Where the symbols take the objects:
peg @ bug
peg % nes
peg § faf
peg + mib
peg ^ pob
peg & guf
bug @ mib
bug % zuk
bug § vab
bug + zuf
bug ^ zis
bug & sak
sak @ ked
sak % zuf
sak § zuk
sak + mub
sak ^ luz
sak & lep
vif @ sel
vif % ren
vif § sif
vif + pim
vif ^ tov
vif & zok
lik @ pob
lik % vug
lik § bam
lik + zis
lik ^ faf
lik & vod
zop @ mef
zop % rir
zop § nar
zop + bor
zop ^ reb
zop & muz
duz @ lar
duz % ped
duz § luz
duz + sek
duz ^ ked
duz & sif
kuf @ bar
kuf % sif
kuf § duz
kuf + ren
kuf ^ gom
kuf & vif
gog @ fif
gog % raz
gog § piv
gog + rol
gog ^ bor
gog & dis
muz @ fav
muz % bor
muz § rir
muz + tav
muz ^ nam
muz & rog
ler @ lik
ler % baz
ler § rog
ler + pob
ler ^ kir
ler & vab
fif @ rol
fif % rog
fif § muz
fif + baz
fif ^ ket
fif & ler
ked @ mub
ked % duz
ked § dig
ked + sif
ked ^ vus
ked & kuf
nes @ zuk
nes % vod
nes § lik
nes + dig
nes ^ peg
nes & mib
vod @ ruk
vod % zis
vod § vug
vod + luz
vod ^ nes
vod & dig
raz @ rog
raz % fav
raz § mef
raz + bam
raz ^ gog
raz & rol
rol @ baz
rol % bam
rol § fav
rol + vug
rol ^ dis
rol & lik
nam @ raz
nam % muz
nam § zop
nam + rog
nam ^ bep
nam & fif
pob @ zis
pob % peg
pob § peb
pob + guf
pob ^ vab
pob & ruk
guf @ sak
guf % mib
guf § nes
guf + ked
guf ^ ruk
guf & vus
mub @ sif
mub % lar
mub § gev
mub + nog
mub ^ lep
mub & bar
zuf @ duz
zuf % gev
zuf § ruk
zuf + lar
zuf ^ sak
zuf & mub
bor @ ket
bor % gog
bor § lim
bor + dis
bor ^ muz
bor & tav
rir @ bep
rir % lim
rir § pud
rir + gog
rir ^ zop
rir & bor
sel @ pim
sel % nar
sel § nog
sel + rir
sel ^ nug
sel & zop
zis @ guf
zis % bug
zis § pap
zis + sak
zis ^ vod
zis & luz
reb @ piv
reb % zop
reb § sel
reb + muz
reb ^ pef
reb & nam
mib @ zuf
mib % dig
mib § vod
mib + duz
mib ^ guf
mib & ked
zuk @ dig
zuk % ruk
zuk § pob
zuk + gev
zuk ^ bug
zuk & zuf
vug @ peg
vug % pap
vug § kir
vug + bug
vug ^ lik
vug & zis
nog @ zun
nog % tov
nog § gom
nog + pud
nog ^ bar
nog & nar
bam @ peb
bam % kir
bam § ket
bam + pap
bam ^ rol
bam & vug
dis @ ler
dis % rol
dis § raz
dis + lik
dis ^ tav
dis & faf
num @ vif
num % bar
num § mub
num + sel
num ^ sek
num & nug
ket @ dis
ket % fif
ket § nam
ket + ler
ket ^ fav
ket & kir
lim @ nam
lim % piv
lim § zok
lim + raz
lim ^ rir
lim & gog
pim @ rir
pim % pef
pim § zun
pim + bep
pim ^ zok
pim & mef
gev @ ped
gev % vus
gev § guf
gev + gom
gev ^ zuf
gev & lar
tov @ nug
tov % vif
tov § kuf
tov + zok
tov ^ nog
tov & pud
kir @ faf
kir % ler
kir § fif
kir + vab
kir ^ bam
kir & pap
fav @ tav
fav % ket
fav § bep
fav + kir
fav ^ raz
fav & bam
zun @ pud
zun % nug
zun § num
zun + reb
zun ^ ren
zun & pef
nar @ pef
nar % pud
nar § tov
nar + lim
nar ^ sel
nar & rir
ruk @ luz
ruk % guf
ruk § peg
ruk + vus
ruk ^ zuk
ruk & gev
piv @ muz
piv % mef
piv § pim
piv + fav
piv ^ lim
piv & raz
mef @ bor
mef % bep
mef § pef
mef + ket
mef ^ piv
mef & fav
luz @ vus
luz % sak
luz § bug
luz + lep
luz ^ dig
luz & ped
rog @ bam
rog % tav
rog § bor
rog + peb
rog ^ fif
rog & baz
pap @ nes
pap % vab
pap § ler
pap + zuk
pap ^ vug
pap & bug
faf @ vab
faf % lik
faf § rol
faf + vod
faf ^ peb
faf & nes
ren @ nar
ren % zun
ren § sek
ren + pef
ren ^ vif
ren & pim
vab @ vod
vab % pob
vab § baz
vab + ruk
vab ^ pap
vab & zuk
tav @ kir
tav % dis
tav § gog
tav + faf
tav ^ rog
tav & peb
baz @ vug
baz % peb
baz § tav
baz + peg
baz ^ ler
baz & pob
lep @ kuf
lep % mub
lep § zuf
lep + bar
lep ^ ped
lep & num
sif @ nog
sif % sek
sif § ped
sif + zun
sif ^ kuf
sif & ren
dig @ gev
dig % luz
dig § zis
dig + ped
dig ^ mib
dig & duz
peb @ pap
peb % faf
peb § dis
peb + nes
peb ^ baz
peb & peg
lar @ sek
lar % gom
lar § vus
lar + tov
lar ^ mub
lar & nog
zok @ zop
zok % pim
zok § ren
zok + mef
zok ^ pud
zok & piv
vus @ lep
vus % ked
vus § mib
vus + kuf
vus ^ gev
vus & gom
nug @ zok
nug % sel
nug § bar
nug + zop
nug ^ zun
nug & reb
ped @ gom
ped % lep
ped § sak
ped + num
ped ^ duz
ped & sek
pef @ lim
pef % reb
pef § nug
pef + nam
pef ^ pim
pef & bep
bar @ ren
bar % nog
bar § lar
bar + nar
bar ^ num
bar & sel
bep @ gog
bep % nam
bep § reb
bep + fif
bep ^ mef
bep & ket
gom @ num
gom % kuf
gom § ked
gom + vif
gom ^ lar
gom & tov
pud @ reb
pud % zok
pud § vif
pud + piv
pud ^ nar
pud & lim
sek @ tov
sek % num
sek § lep
sek + nug
sek ^ sif
sek & zun

The rows follow the links: the fewer symbols apart two objects are, the more alike their rows tend to be.

Each row is also shifted at random along 5 hidden directions that mean nothing.

Known rows, each with its object:
-6	+16	+10	0	-14	+6	-19	+16	+11	+9	+24	+2	-8	-3	+12	-11	+2	-8	-9	+1	+7	-24	-13	+2	-19	-12	+4	+3	+1	+11	+9	-15	-13	+2	-9	+10	-4	+4	+4	-5	-22
object: mib
-11	+7	-3	0	-1	-6	-5	-6	-7	+11	+1	+8	+8	+11	-1	-2	+17	-4	+17	-3	+9	-12	-2	-7	+1	-13	+7	-1	+5	+22	+4	-11	-4	+10	+16	-3	+8	-6	+2	+5	-6
object: sif
-7	-11	-5	+16	+6	+13	+5	+9	+18	-3	-3	-13	+4	+10	-18	+0	+18	+1	-6	+2	-19	-5	+3	-1	+9	-10	-13	+8	-22	-3	-2	+9	+1	-1	-10	-8	-11	-2	-12	-11	+14
object: rol
-17	+9	+3	-11	+6	-12	+6	-6	-6	+15	0	-1	+9	+27	+1	+7	+27	+19	+30	+3	+9	-18	+3	-7	0	-17	-2	-11	+2	+18	+6	-7	-7	+14	+18	-17	+13	-6	+4	+8	+5
object: gom
+23	+18	+17	+4	-18	-3	-19	+10	+12	+1	+19	+8	+3	-22	+14	-6	-14	-24	-28	-7	+7	-1	-18	-3	-15	0	+6	+17	+2	-2	-6	-5	-12	-3	-2	+24	-1	-4	+4	-2	-10
object: sak
+18	+0	-4	-14	-10	-5	+0	0	-15	+4	-7	+12	+3	-10	+4	0	-8	+2	-3	+2	+13	+12	+2	-2	-3	+14	-2	+4	+16	+7	-2	-9	-11	-4	+16	+7	+13	+5	+8	+12	-6
object: zun
+7	-1	-4	-17	+9	-6	-2	-14	-30	+0	-5	+19	-2	+1	+6	-5	-6	+2	+27	-9	+12	+11	+11	+2	-1	+10	+11	-9	+22	+8	+6	-6	+5	+12	+19	-8	+5	+9	+13	+2	-4
object: ren
+28	+17	+13	-15	+12	-14	-4	-17	-15	-2	+11	+8	-3	+2	+18	+2	-9	+2	+23	-13	+11	-3	-2	+2	-8	-2	+23	-15	+15	-2	+5	+1	+12	+13	+9	-5	0	-3	+11	-2	-1
object: vus
+34	+18	+17	-10	-11	-24	-18	-3	0	+19	+1	-1	-1	+6	+19	-17	-8	-8	+34	+2	+12	-6	+3	+2	-16	-6	+2	-9	+23	+4	+3	-50	-8	+34	+5	-21	-17	-2	-9	-10	+9
object: ked
+43	+14	+12	-13	-13	+4	-5	+20	+8	+3	+17	+5	+5	-2	+8	+7	+14	+10	-27	-1	+9	-10	-14	-6	-17	-2	-7	+13	-8	+5	+0	+13	-25	-14	+4	+17	+19	+6	+19	+14	-9
object: zuf
-31	+19	+25	-16	+3	-13	-7	-1	-1	-5	+15	+5	+3	-8	+17	+6	-8	+0	-4	-13	+7	+6	-8	-1	-18	+4	+5	+3	+5	-18	-7	+7	-6	+6	+6	+2	-4	+1	+14	-1	+14
object: gev
-21	-7	-9	+12	+0	+17	-1	+8	+10	-7	+4	-5	-12	-3	-5	-4	-5	-5	-11	+2	-11	-10	+1	+7	+4	-1	+2	-1	-8	0	+8	+6	+8	-11	-19	+7	-8	+3	-6	-6	-16
object: bam
-27	+6	+5	-2	-14	+2	-8	+16	+5	+6	+4	+16	+19	-6	-6	+3	+22	-8	-24	-4	+6	+6	-8	-12	-3	+1	-17	+28	-7	+9	-11	+5	-29	-5	+18	+13	+13	+6	+11	+10	+6
object: bar
+2	+9	-2	+11	+3	-17	-5	-20	-3	+6	-3	+6	+17	+5	+1	+4	+8	-19	+16	-6	+5	-3	-6	-15	+9	-16	+15	+5	+3	+15	-5	-3	+9	+13	+17	-1	+4	-19	-7	0	+4
object: kuf
+57	+7	+5	+10	+5	-10	-3	-14	+10	+0	-2	-16	-5	+4	+9	-1	-15	-9	+13	+1	-3	-9	-1	+1	+1	-10	+12	-12	+3	-8	-1	-11	+19	+11	-12	-7	-16	-14	-14	-9	+4
object: peg
-20	-13	-14	+5	+2	+13	-9	-2	-14	-7	-5	+15	-11	-13	-5	-16	-14	-20	+6	-6	-5	+15	+11	+7	+8	+13	+7	+2	+12	+2	+3	-8	+11	+5	-1	-1	-14	+12	-2	-15	-9
object: mef
+37	+14	+6	-6	-1	+7	-10	+7	-4	+1	+25	+10	-6	+2	+10	-5	+6	-1	0	-9	+9	-20	-9	+4	-12	-8	+14	-4	+3	+13	+14	+3	-5	-4	+1	+10	+6	+5	+15	+1	-23
object: luz
-7	-5	-5	+10	+7	+18	-3	+6	+5	-12	+9	+0	-10	-2	-5	-6	-2	-9	-4	-6	-12	-6	+1	+8	+2	-2	+5	0	-10	-4	+5	+12	+11	-4	-16	+1	-14	+5	-1	-15	-6
object: ler
+63	+4	+8	+7	+0	0	-2	+1	+10	-7	+4	-8	-3	-6	+3	+1	-11	-7	-12	-2	-7	0	-4	+1	-3	+1	+2	+2	-6	-14	-5	+6	+6	-2	-12	+5	-11	-4	-6	-5	+6
object: pap
-34	-11	-6	+4	-1	+4	+7	+9	+10	+1	-8	-18	-10	+8	-7	-3	-2	+11	+4	+13	-11	-7	+6	+9	+3	+0	-9	-11	-7	-4	+5	-8	+5	-1	-20	-11	-9	+3	-12	-3	+2
object: tav
+3	+6	+12	+4	+1	-15	+14	-5	+12	+5	-7	-4	+32	+12	-10	+30	+34	+13	-20	-2	+1	+1	-14	-25	+9	-14	-15	+19	-26	+2	-21	+32	-15	-10	+24	+10	+24	-19	+5	+21	+23
object: lar
+49	-14	-16	+8	-11	+6	-3	-3	-5	-1	-12	-1	-15	-23	0	-12	-35	-20	-10	+8	-2	+16	+7	+8	+6	+15	+6	+0	+16	-5	+2	-20	+9	-10	-13	+9	-8	+3	-13	-3	-16
object: gog
-49	-11	-14	+8	-3	-1	-5	-4	-8	+7	-14	+4	-3	+4	-7	-15	-5	-14	+23	+4	-3	+7	+14	+3	+9	+4	-1	-4	+12	+9	+5	-27	+7	+18	+3	-15	-14	+3	-14	-12	+1
object: zop
+29	+9	+2	+16	-3	-5	-4	-8	+15	+3	+7	-16	-2	+0	+6	+4	-9	-8	-6	+3	0	-18	-13	-5	+0	-16	+16	-6	-6	+2	+0	-1	+11	-8	-16	+12	-2	-18	-10	+2	-14
object: zis
-9	+12	+15	+6	+5	-4	-15	+6	+14	+4	+16	-1	+6	+15	+4	-8	+19	-10	+16	-7	-3	-20	-4	-3	-7	-20	-1	+2	-8	+4	+2	-10	-3	+22	0	-13	-19	-3	-4	-18	+13
object: guf
-14	+8	+23	+6	+10	-10	+9	-1	+24	-5	+1	-22	+12	+9	+1	+17	+11	+13	-10	-3	-12	0	-7	-5	-1	-9	-11	+3	-25	-24	-16	+19	0	+1	-7	-7	-7	-14	-7	0	+36
object: nes
-10	+16	+21	-6	+13	-25	+2	-23	-5	-5	+1	+0	+13	-2	+16	+14	-7	-1	+9	-13	+7	+11	-6	-9	-3	-4	+12	-1	+2	-18	-15	+13	+10	+10	+13	-2	-3	-15	+3	+2	+24
object: duz

From each start, follow one symbol. Which object do you reach?
Answers are names.
+73	-1	-3	+9	-12	+13	-21	+16	+9	+7	+10	+1	-18	-7	+4	-25	-12	-21	+3	+5	-5	-12	+2	+13	-8	-1	+2	-1	+9	+8	+13	-32	-2	+10	-20	-2	-22	+11	-10	-18	-19
%	lik
-67	-5	-7	+5	-20	-13	-3	-2	-1	+11	-19	-6	-2	-14	+4	-10	-25	-12	+0	+15	+5	+14	+4	0	+4	+10	-7	+1	+17	-2	-4	-36	-5	+5	-2	+0	-4	-3	-16	+3	-1
^	zok
-34	-12	-25	-10	+4	+20	+9	+1	-23	0	-3	+11	-19	+7	-8	-5	+0	+14	+15	+5	+5	-10	+11	+11	+7	+9	+8	-19	+13	+22	+23	0	+8	-13	0	+1	+17	+16	+11	+9	-37
@	bep
-32	+11	+7	0	+14	+2	+4	-6	+4	-4	+17	-7	-5	+12	+8	+11	+6	+13	+5	-7	+0	-22	-10	+1	-6	-15	+18	-15	-9	0	+7	+21	+14	-8	-9	+5	+6	-6	+7	+3	-10
+	gev
+24	+9	+7	+10	+10	-16	-9	-20	+7	+7	+1	-18	-6	+16	+11	-10	-11	-10	+42	+1	-3	-18	+3	+3	-1	-20	+18	-22	+10	0	+6	-28	+25	+30	-12	-25	-28	-14	-21	-19	+7
&	dig
-40	+17	+20	-9	-11	-30	-13	-4	+5	+18	-3	-11	+4	+6	+19	-9	-13	-2	+28	+6	+12	-3	+0	-2	-15	-5	-3	-7	+18	-3	-3	-47	-8	+31	+5	-17	-13	-8	-11	-4	+17
+	bar
+17	-17	-6	-3	+7	+7	+27	+7	+5	-6	-15	-15	+2	+12	-16	+15	+15	+31	-8	+11	-13	+3	+8	+2	+9	+6	-21	-4	-19	-8	-3	+22	-1	-17	-5	-7	+13	+3	-1	+11	+13
%	fif
+10	-15	-12	+0	+16	+7	+2	-13	-21	-13	-8	+10	-10	-7	-4	-10	-17	-7	+21	-10	-7	+19	+18	+12	+7	+15	+10	-8	+14	-9	+4	+2	+21	+9	-1	-12	-18	+10	-1	-15	+4
@	fav
+26	-15	-25	+13	-17	+5	-1	+5	+0	+16	-19	+1	+4	+0	-17	-7	+6	-9	-1	+16	+3	+0	+4	-6	+15	-3	-9	+9	+5	+26	+3	-23	-7	-3	+4	+4	+11	-2	-16	+6	-17
%	zop
+16	-17	-5	-4	+8	+11	+14	+3	-6	-14	-11	+4	0	-6	-13	+7	0	+8	-14	-1	-10	+21	+8	+4	+8	+17	-11	+6	-7	-15	-8	+25	+2	-12	+0	-1	+2	+10	+5	+1	+13
§	lim
-15	-10	-5	-7	+16	-14	+19	-21	-19	-2	-21	0	+12	+13	-9	+14	+7	+15	+21	-4	+0	+18	+12	-6	+16	+3	-2	-7	+3	-3	-9	+11	+9	+7	+18	-16	+10	-6	+1	+7	+22
&	lim
+2	+16	+12	-14	-10	-15	+3	+2	+2	+12	+3	-7	+6	+5	+13	+11	+2	+17	-2	+7	+15	-8	-6	-7	-13	-3	-4	-5	+3	+2	-1	-7	-13	-4	+8	+4	+18	-4	+9	+19	+1
&	sek
-18	+4	+19	-4	+29	+3	+11	-11	+0	-30	+10	-2	+0	-5	+2	+16	-6	+8	-12	-22	-14	+16	-2	+5	-2	+5	+6	-2	-18	-38	-12	+52	+18	-8	-5	+1	-11	-1	+11	-10	+30
+	bug
+23	-16	-9	+2	+14	+6	+23	-12	-6	-14	-14	-7	-1	+1	-10	+17	-4	+16	-8	+0	-11	+16	+6	+1	+16	+9	-1	-7	-11	-15	-6	+33	+15	-18	-5	+1	+9	-4	0	+8	+6
+	kir
-39	-14	-16	+3	+1	+19	+4	+1	-11	-13	-3	+15	-5	-17	-11	-1	-6	-7	-24	-4	-3	+14	+1	+2	+9	+15	+4	+9	-1	0	+1	+22	+3	-21	0	+19	+8	+9	+8	+3	-19
@	muz
+48	-10	-14	-6	+7	-6	+21	-18	-17	+1	-20	+3	+13	+6	-11	+17	+9	+15	+5	+3	+5	+15	+3	-11	+18	+4	-2	-1	+1	+9	-4	+17	+6	-10	+20	+0	+25	-6	+3	+20	+3
@	pef
